Here is a tiny trained network, its code and every weight. The questions are about switching its units off for an input and a class, where a switched-off unit gives its printed mean instead of its output.

import numpy as np


def w(rows, s, z=0):
    codes = np.array(rows[::2]) - 128.0
    scale = np.full(codes.shape[1], s)
    scale[-1] = z or s
    return codes * scale


def f(y):
    return y / 2 * (1 + np.tanh(0.7978845608 * (y + 0.044715 * y**3)))


def log_softmax(a):
    a = a - a.max(-1, keepdims=True)
    return a - np.log(np.exp(a).sum(-1, keepdims=True))


def net(x, mask):
    res = np.array(x, float).reshape(1, 8) / 4 @ E
    y = f(res @ A[0][:, :-1].T + A[0][:, -1])
    res = res + np.where(mask, y, B[0][:, -1]) @ B[0][:, :-1]
    return log_softmax(res[-1] @ U[:, :-1].T + U[:, -1])


A, B = {}, {}
E = w([
[86,66,199,159,141,126,122,93,105,175],'x0',
[118,117,113,104,143,106,126,143,137,137],'x1',
[133,121,74,200,231,79,66,40,159,43],'x2',
[172,118,140,225,80,75,135,165,157,148],'x3',
[165,114,79,137,168,170,156,102,150,189],'x4',
[128,128,129,128,130,127,127,129,128,127],'x5',
[124,118,154,113,221,52,244,150,72,72],'x6',
[220,99,169,38,134,112,89,96,136,115],'x7',
],0.011)
A[0] = w([
[220,91,179,84,154,75,62,75,145,118,96],'neuron 0',
[138,74,75,191,200,81,42,37,160,39,2],'neuron 1',
[104,138,65,122,47,156,10,115,176,157,34],'neuron 2',
[77,120,89,31,174,219,120,52,110,119,188],'neuron 3',
[3,125,52,173,125,138,113,159,110,123,71],'neuron 4',
[165,254,66,112,127,135,91,196,171,106,56],'neuron 5',
[196,96,61,108,206,142,156,129,226,235,247],'neuron 6',
[58,185,175,83,72,12,37,157,148,72,195],'neuron 7',
[229,86,115,174,89,79,169,161,172,161,150],'neuron 8',
[78,27,173,157,122,164,66,103,109,170,70],'neuron 9',
[190,192,74,117,125,111,167,134,84,88,88],'neuron 10',
[179,122,139,208,140,41,79,172,174,178,94],'neuron 11',
[211,83,129,55,86,95,109,98,98,125,37],'neuron 12',
[86,20,191,169,176,101,108,101,33,183,64],'neuron 13',
],0.0078,0.0054)
B[0] = w([
[94,204,68,168,71,99,154,96,144,129,204],'neuron 0',
[159,76,149,93,65,141,147,177,78,208,254],'neuron 1',
[138,82,141,96,191,35,252,129,102,59,233],'neuron 2',
[75,128,161,133,113,112,62,141,93,78,246],'neuron 3',
[122,228,79,156,89,125,136,126,107,147,199],'neuron 4',
[177,147,114,83,185,162,81,184,194,160,205],'neuron 5',
[111,108,166,171,113,190,146,55,141,109,254],'neuron 6',
[111,109,178,204,192,242,157,102,153,145,228],'neuron 7',
[63,107,160,118,116,96,54,121,100,100,227],'neuron 8',
[192,156,98,71,130,124,129,142,181,100,176],'neuron 9',
[168,113,109,72,165,136,132,118,179,106,177],'neuron 10',
[70,147,155,110,116,114,70,158,128,79,208],'neuron 11',
[85,213,46,183,92,91,155,114,101,197,183],'neuron 12',
[210,188,107,78,161,132,125,174,228,94,197],'neuron 13',
],0.011,0.0099)
U = w([
[87,222,46,179,79,84,160,125,120,171,105],'0',
[141,83,140,109,171,21,240,125,102,68,135],'1',
[196,145,105,69,141,145,72,161,226,128,89],'2',
[122,60,155,63,39,162,157,204,72,249,118],'3',
[119,128,140,144,110,140,124,122,123,111,248],'4',
[61,128,161,118,112,110,36,144,100,76,91],'5',
[120,101,169,189,136,208,153,66,161,137,102],'6',
],0.011,0.015)

Each question gives the input, the list of numbers given to net, and the class t.
The units are the neurons (one row each of A and B). Each row of codes is followed by its name. A weight is (code - 128) times the scale printed after its matrix; where a second scale follows, it is the last column's (A, B and U).
mask holds one flag per neuron, in row order. A switched-off neuron (its flag False) gives its mean, the last column of its row in B, instead of its output. The means were averaged over made-up inputs and are rounded, as every weight is.
A unit's drop is (log p(t) with every unit on - log p(t) with that unit switched off) / (log p(t) with every unit on - log p(t) with every unit switched off).
The circuit of an input: a set's keep is (log p(t) with only the set's units on - log p(t) with every unit switched off) / (log p(t) with every unit on - log p(t) with every unit switched off). Starting from the 12 units with the biggest drops (on a tie, the unit counted first), units are removed one at a time, each time the one whose removal leaves the highest keep (on an exact tie, the one counted first), for as long as the keep stays at least 0.8.
circuit, biggest first: the units of the circuit, biggest drop first
most important unit: the unit with the biggest drop
k most important neurons: the k neurons with the biggest drops, biggest first
drop when u is switched off: that unit's drop, to one decimal
input [5,2,7,4,0,6,-2,-7], class 0: circuit, biggest first	(neuron 4)
input [8,-3,6,3,8,0,0,-8], class 0: 4 most important neurons	(neuron 4; neuron 5; neuron 10; neuron 7)
input [-5,7,-6,6,1,4,3,-6], class 4: 2 most important neurons	(neuron 1; neuron 12)
input [-1,2,0,-5,2,-7,-3,-3], class 5: 2 most important neurons	(neuron 3; neuron 7)
input [7,2,-2,2,-4,-1,6,3], class 2: 2 most important neurons	(neuron 13; neuron 2)
input [3,8,-5,5,-1,-6,-3,-1], class 4: 2 most important neurons	(neuron 1; neuron 3)
input [6,-8,8,-7,8,-6,1,-1], class 3: 2 most important neurons	(neuron 1; neuron 7)
input [4,3,3,8,-3,-2,7,-1], class 5: 2 most important neurons	(neuron 2; neuron 11)
input [-3,-7,-6,7,-4,-1,-7,3], class 1: 2 most important neurons	(neuron 2; neuron 1)
input [-4,2,4,-6,8,0,7,-3], class 6: 2 most important neurons	(neuron 6; neuron 2)
input [-4,-2,0,7,-8,1,1,5], class 6: 2 most important neurons	(neuron 7; neuron 3)
input [7,3,1,4,-2,7,4,6], class 2: 3 most important neurons	(neuron 13; neuron 2; neuron 4)
input [8,-8,3,7,-5,7,1,0], class 2: 2 most important neurons	(neuron 13; neuron 9)
input [8,7,5,0,-4,7,-7,4], class 2: circuit, biggest first	(neuron 9)
input [2,-7,-7,-3,-8,-1,-7,8], class 0: circuit, biggest first	(neuron 12; neuron 0)
input [-5,-2,6,-1,-4,-8,4,-2], class 3: circuit, biggest first	(neuron 1; neuron 2)
input [7,2,-6,8,2,-8,4,-7], class 5: circuit, biggest first	(neuron 8; neuron 1)
input [3,-5,2,8,-2,1,7,-4], class 5: circuit, biggest first	(neuron 2; neuron 11)
input [2,0,1,-4,6,6,2,2], class 6: drop when neuron 2 is switched off	0.4
input [-7,0,-7,-6,-6,6,-2,-5], class 2: drop when neuron 6 is switched off	0.2
input [3,4,-1,-1,-6,-7,-4,1], class 6: drop when neuron 8 is switched off	0.0
input [-2,2,5,6,2,-3,-1,-4], class 5: most important unit	neuron 11
